Below is a small trained network, with its code and all its weights. Each question gives an input and a target symbol and asks what happens when units are switched off, that is, made to give their printed mean instead of their output.

import numpy as np


def w(rows, s, z=0):
    codes = np.array(rows[::2]) - 128.0
    scale = np.full(codes.shape[1], s)
    scale[-1] = z or s
    return codes * scale


def f(y):
    return np.maximum(y, 0)


def softmax(a):
    e = np.exp(a - a.max(-1, keepdims=True))
    return e / e.sum(-1, keepdims=True)


def log_softmax(a):
    a = a - a.max(-1, keepdims=True)
    return a - np.log(np.exp(a).sum(-1, keepdims=True))


def net(x, mask):
    ids = ['ΓΛΣαδεζη'.index(c) for c in x.split()]
    T = len(ids)
    res = E[ids] + P[:T]
    r = res
    for j in range(3):
        rows = slice(3 * j, 3 * j + 3)
        q, k, v = (r @ M[0][rows].T for M in (Q, K, V))
        z = softmax(np.where(np.tri(T) > 0, q @ k.T / 3**0.5, -1e9)) @ v
        o = O[0][rows]
        res = res + np.where(mask[j], z, o[:, -1]) @ o[:, :-1]
    y = f(res @ A[0][:, :-1].T + A[0][:, -1])
    res = res + np.where(mask[3:19], y, B[0][:, -1]) @ B[0][:, :-1]
    return log_softmax(res[-1] @ U[:, :-1].T + U[:, -1])


Q, K, V, O, A, B = {}, {}, {}, {}, {}, {}
E = w([
[136,95,114,107],'Γ',
[92,50,105,148],'Λ',
[114,95,165,94],'Σ',
[130,158,75,57],'α',
[252,92,29,83],'δ',
[110,139,29,64],'ε',
[131,135,163,169],'ζ',
[151,114,125,63],'η',
],0.021)
P = w([
[127,55,223,12],'0',
[139,229,97,230],'1',
[75,97,120,177],'2',
[129,49,228,18],'3',
[135,238,94,226],'4',
[118,82,143,187],'5',
[143,46,225,13],'6',
[144,235,85,219],'7',
[137,70,152,197],'8',
[143,41,230,6],'9',
[141,240,82,218],'10',
[161,65,157,209],'11',
[146,38,233,2],'12',
[141,239,81,217],'13',
],0.0075)
Q[0] = w([
[97,109,112,129],'H0',
[101,193,62,223],'H0',
[155,70,171,115],'H0',
[150,95,207,152],'H1',
[100,94,93,126],'H1',
[106,195,94,111],'H1',
[151,46,210,156],'H2',
[212,144,105,65],'H2',
[56,88,255,124],'H2',
],0.015)
K[0] = w([
[92,116,68,141],'H0',
[92,142,152,152],'H0',
[171,55,122,144],'H0',
[95,46,72,90],'H1',
[179,112,179,95],'H1',
[150,206,133,165],'H1',
[170,89,157,165],'H2',
[216,125,89,13],'H2',
[44,95,252,163],'H2',
],0.015)
V[0] = w([
[244,159,186,101],'H0',
[64,110,84,138],'H0',
[1,136,156,78],'H0',
[147,165,153,133],'H1',
[169,164,152,141],'H1',
[75,67,98,92],'H1',
[118,85,140,165],'H2',
[159,172,118,84],'H2',
[113,89,186,181],'H2',
],0.01)
O[0] = w([
[113,149,129,70,97],'H0',
[190,149,108,82,153],'H0',
[254,72,133,109,70],'H0',
[159,153,86,128,63],'H1',
[123,119,101,150,57],'H1',
[83,146,91,134,253],'H1',
[125,158,131,110,178],'H2',
[220,109,164,141,80],'H2',
[93,146,117,78,160],'H2',
],0.0098,0.0068)
A[0] = w([
[155,188,236,120,156],'N0',
[164,238,83,178,136],'N1',
[187,165,167,91,254],'N2',
[119,130,9,102,126],'N3',
[161,109,59,140,170],'N4',
[135,95,50,95,137],'N5',
[137,87,118,245,214],'N6',
[129,96,75,87,195],'N7',
[145,61,156,63,35],'N8',
[31,144,175,132,151],'N9',
[95,193,220,94,110],'N10',
[64,49,175,84,99],'N11',
[96,79,236,127,123],'N12',
[240,141,153,104,13],'N13',
[166,114,213,30,51],'N14',
[83,93,172,142,78],'N15',
],0.012,0.0061)
B[0] = w([
[143,53,82,69,146],'N0',
[215,192,150,94,154],'N1',
[107,84,253,108,158],'N2',
[173,61,112,134,188],'N3',
[104,93,136,147,171],'N4',
[127,170,122,145,177],'N5',
[65,177,173,146,189],'N6',
[120,154,97,99,189],'N7',
[173,198,70,195,151],'N8',
[157,120,110,122,251],'N9',
[132,107,113,115,180],'N10',
[171,166,144,113,222],'N11',
[150,106,111,175,173],'N12',
[52,80,60,161,151],'N13',
[71,157,149,175,150],'N14',
[157,134,165,153,170],'N15',
],0.011,0.015)
U = w([
[108,76,84,28,205],'Γ',
[28,121,76,168,156],'Λ',
[106,254,140,129,91],'Σ',
[138,29,189,103,133],'α',
[211,140,52,192,47],'δ',
[169,27,86,190,3],'ε',
[88,153,183,170,176],'ζ',
[165,116,158,154,120],'η',
],0.0094,0.0048)

Each question gives the input, a string of symbols that net reads in full, and the target symbol t.
The units are the heads (3 rows each of Q, K, V and O) and the neurons (one row each of A and B). Each row of codes is followed by its name. A weight is (code - 128) times the scale printed after its matrix; where a second scale follows, it is the last column's (O, A, B and U).
mask holds one flag per unit, heads first, then neurons. A switched-off unit (its flag False) gives its mean, the last column of its rows in O or B, instead of its output. The means were averaged over made-up inputs and are rounded, as every weight is.
A unit's drop is (log p(t) with every unit on - log p(t) with that unit switched off) / (log p(t) with every unit on - log p(t) with every unit switched off).
The circuit of an input: a set's keep is (log p(t) with only the set's units on - log p(t) with every unit switched off) / (log p(t) with every unit on - log p(t) with every unit switched off). Starting from the 12 units with the biggest drops (on a tie, the unit counted first), units are removed one at a time, each time the one whose removal leaves the highest keep (on an exact tie, the one counted first), for as long as the keep stays at least 0.8.
units of the circuit, in order: the units of the circuit, biggest drop first
top k neurons: the k neurons with the biggest drops, biggest first
which heads matter: for each layer, one digit per head in row order, 1 if its drop is at least 0.15 and else 0, layers parted by /
drop when u is switched off: that unit's drop, to one decimal
input Λ η Γ η Γ, target ζ: which heads matter => 001
input Λ Λ Λ Λ ζ Λ ζ Γ Λ ε η Γ Λ, target δ: units of the circuit, in order => [N8, H0]
input Λ Λ ζ Λ Γ Λ ε, target ε: which heads matter => 101
input Σ α ζ Σ Λ Λ Λ δ Γ, target Γ: which heads matter => 001
input Λ ζ Λ η δ η δ Λ Λ ζ, target Γ: top neuron => [N10]
input Λ Λ Λ η Σ Λ δ Γ ζ α ζ Λ Λ, target Γ: units of the circuit, in order => [H0, N9, N10, N6]
input ζ ζ Λ Λ Λ ζ Λ Λ Λ Γ Λ Λ ζ, target α: units of the circuit, in order => [H0, N2]
input Λ ζ Λ δ δ, target ε: which heads matter => 011
input Λ Σ Λ Γ, target Σ: which heads matter => 100
input Λ ζ Λ Λ Γ ζ Γ ζ ε ε ζ Λ η, target ζ: which heads matter => 001
input ε Λ Λ Λ, target δ: which heads matter => 100
input Λ Σ Λ η ε, target δ: top 3 neurons => [N1, N3, N5]
input Λ Σ ζ Λ η δ δ α δ ζ, target Γ: top 4 neurons => [N10, N9, N0, N6]
input δ Λ ζ Σ ζ Λ Λ Λ Γ, target Γ: top 3 neurons => [N6, N9, N8]
input Γ Λ Γ ε ζ Λ α, target Λ: top 4 neurons => [N13, N14, N8, N3]
input Λ η ζ Λ δ Λ Λ Γ, target ζ: top neuron => [N6]
input Λ Λ ζ η Γ δ Λ Σ, target Γ: drop when H2 is switched off => 0.2
input Λ Λ δ η α α, target α: drop when N2 is switched off => 0.4
input ζ Λ ζ ζ Λ Λ ζ Λ ζ δ Λ α, target α: drop when H2 is switched off => 0.4
input ζ ζ Λ ζ, target α: top neuron => [N0]
